[[  68  183  498  399]
 [ 611 -924  426   69]
 [ 172 -923  319  291]] ==> 183

[[0 2 8 4 4 5]
 [1 2 8 5 4 5]] ==> 2

[ 46 244 173  59] ==> 244

[5 9 5 5 4 2 7] ==> 9

[[27 67 54 25 44 67]
 [17 78 73  5 30 51]] ==> 67

[4 2 3 8 3 3] ==> 2

[471 981 155 616 638 542] ==> 981
---
[[-12 -22  38  36]
 [ -6  50 -16 -77]] ans = -22

[ 10 -59  28  43  25   3  25] ans = 25

[-11 -70 -13 -49] ans = -70

[-16 -25  32  62  68] ans = 32

[ 59 -33  50 -60] ans = -33

[  0   5  61 -19 -15] ans = 61

[-49 -52 -73  35  60  -8  28] ans = 60

[ 41 -22  28  -9 -72  14 -63] ans = -72

[[ 11   6  27  -7 -46  17]
 [ 16  -1 -19  63 -11   3]] ans = -7

[[-56 -10 -46 -73 -15 -22 -36]
 [  9  37   3   6  18 -16  48]
 [ 57 -32  45  49   3 -25  31]] ans = -15
---
[-42 -57  43 -51 -47]	-51

[[ 70 -49 -26  -2]
 [ 40  -9   8 -16]]	-2

[-15  70 -60  43]	43

[[ 14  -6 -24 -70  38 -24]
 [ 63 -73 -34  26 -20 -27]]	-70

[[-59 -19  27  -5]
 [-29  44  23 -16]]	-5

[[-14 -19 -58 -23]
 [-27  11  49  38]
 [-26  -9  -8  -9]]	-23

[ 0 36 69 66  5]	66
---
[[ 27 -25  65 -61]
 [-10 -60  24  64]
 [-69  41 -31 -36]] Out: 41

[[-41  51  21  -8  47   9 -41]
 [ 22   7  16  -1  12 -49 -24]
 [ 31 -14  -9  17  19  63  78]] Out: -14

[[-13  17 -30 -27  47  19  21]
 [-38 -51 -35 -43 -21 -39  18]
 [ 12 -25  26  27 -42  -8  77]] Out: -25

[[ 32 -30 -67   7  34]
 [ 14 -18 -77 -10  24]
 [ 55 -52 -45  30  46]] Out: -52

[[-21 -10  23 -38  12  19]
 [ 41 -57  22 -20  19  38]
 [ -8  67 -13 -22 -52   0]] Out: 67

[[ -1  22 -32 -41]
 [  5  25 -32 -51]
 [-11  19 -62  -8]] Out: 19

[[16 19 52 12 25]
 [67 11 35 14 38]
 [66 11 12 10 36]] Out: 11
---
Q: [-42  67 -47 -23  20   9 -75]
A: 20

Q:
[[-32 -27  30  32 -10]
 [-32 -36  71   1 -35]]
A: -10

Q:
[[ 15  25 -13 -12  15]
 [ 14  63   2 -53  51]]
A: 15

Q:
[[-53 -23 -10 -23  66 -55  15]
 [-46  25  41  12  60  20 -64]]
A: 66

Q:
[[-62 -18 -17  13 -19 -36]
 [-13 -10 -37  32  -9  10]
 [-42   0  52 -30  -4 -40]]
A: -19

Q: [-26 -29 -62  -9  49 -36]
A: 49

Q: [-61  55 -25  43 -39 -75]
A: -39
---
[[-10, -76, -30, -73, -31], [-6, 0, -20, 31, -5]] gives -76
[[23, 60, -27, 43], [49, -8, 7, 41], [24, -43, 24, 20]] gives -8
[[-40, -53, 63, 32, -41, -53], [-19, -32, -5, 26, -38, -43]] gives -53
[[-9, -18, 3, -16, -25, 32], [21, 23, 18, 18, -66, -13]] gives -18
[[19, -53, 8, -34], [-38, 19, 11, 57]] gives -53
[[73, -10, 59, -1, -75], [53, 62, 65, -19, -26]] gives -10
[[-27, 11, 66, 35, 51, 39, -39], [-49, 3, -30, -8, -20, -11, -18]] gives 11
[[-28, 80, -14, -15, 16, 79, -33], [-26, 54, -11, -10, 6, 44, -13], [-35, 46, -10, -17, 3, 51, -14]] gives 54
[[15, -2, -52, -49, 14], [-9, 62, 18, 10, 20]] gives -2
---
[[ -3 -63 -16 -23 -41   5 -33]
 [ 44 -50  -7 -66   5 -12   8]] result: -33, 44

[ 64 -10 -26  -9 -55 -41] result: -41, 64

[-67  31 -46  42] result: 42, -67

[ -9   0   2 -60  22  43  -5] result: -5, -9

[[ 33 -29  13  74  31  10 -30]
 [-23 -13 -38  20  14  22 -14]] result: -30, -23

[[ 21 -35  -8  38  -8  19   9]
 [ 48  11 -28  80  23  42  21]
 [ 31 -27  -5  16   0  10  11]] result: 9, 31

[-33 -22  60  19  49] result: 49, -33

[[ 11 -63 -43 -22  61  32]
 [-13  41 -35  37   6  35]
 [ 40 -60   0 -21  -9  45]] result: 32, 40

[-80  39  21 -20 -30] result: -30, -80

[-78 -15 -49  16 -25   9] result: 9, -78
---
[[ 63 -28  16  -4  22]
 [ 63  37  29 -30  28]] result: 63, 28

[  2  72  23  68 -17 -45  -7] result: 2, -7

[[-37   3 -60  48 -26   3]
 [ 13 -18 -63 -25  33  76]] result: -37, 76

[ 31 -16  41 -58 -14  -5 -47] result: 31, -47

[-42  66 -64  33  48] result: -42, 48

[[  6   8 -16   3  49  19  34]
 [ 17 -21  -4   8 -30  -5   0]
 [-41 -23  18  -6   8  12  64]] result: 6, 64

[-9 76  9 63] result: -9, 63

[ 26 -15  41 -64] result: 26, -64
---
Q:
[[ 55  53  27   9  43 -56]
 [  6   6  41  61  54 -41]]
A: 6

Q:
[[ -3  32 -34  26  -7 -20 -35]
 [  4 -26  12   1  10 -22 -18]
 [  6 -28  63  -2 -33  43  39]]
A: 4

Q:
[[-34   5 -51 -13   2  53]
 [-68  -4  16 -17  41  -3]]
A: -68

Q:
[[-21  10 -20 -21]
 [-12  18 -13  12]
 [-52 -23  70  -9]]
A: -12

Q:
[[ 29  48 -42  21]
 [-40 -33  63  -3]
 [  6  25   5  25]]
A: -40

Q:
[[-13 -24 -28 -21]
 [  4 -63  11 -29]
 [-25  41 -53  14]]
A: 4
---
[ 0.08  0.04 -0.13 -0.10  0.11] Answer: -0.13
[  5.67 -11.40  -8.06  18.25  16.11 -14.24] Answer: 18.25
[-1.69  0.71  1.36 -0.90] Answer: 0.71
[ 0.16 -0.03 -0.13  0.00 -0.10] Answer: -0.13
[-0.04  0.08 -0.13 -0.08 -0.02  0.12  0.13] Answer: -0.02
[ 0.11 -0.04 -0.15 -0.13  0.11 -0.14  0.06] Answer: 0.11
[-0.55 -0.25 -0.07 -0.23 -1.45  1.74  0.11] Answer: -1.45
[ 1.682  0.552  1.113 -1.302 -0.042  1.489] Answer: -1.302
[ 0.02 -0.12 -0.13  0.11] Answer: -0.12
---
40,-7,29,11,-1,6
9,-46,-29,-40,-13,-32
42,-12,-18,61,-22,32
-> 42

77,-24,8,-23
21,62,-80,-60
-21,-15,-66,-69
-> -21

-58,26,-44,-22,-4,-5,-20
13,12,-5,1,-17,-6,-2
-34,9,-14,-17,1,-2,-19
-> -34

-22,26,-15,-40,-21
3,-43,76,79,44
1,16,-1,-14,-2
-> 1

-2,-16,-2,44,65,10,31
-31,-15,-31,14,17,-28,-19
-32,-12,-15,-25,0,-28,3
-> -32

60,-18,10,-15,9,54,-27
41,-42,-6,-20,25,60,-35
64,-28,6,-27,10,57,-30
-> 64
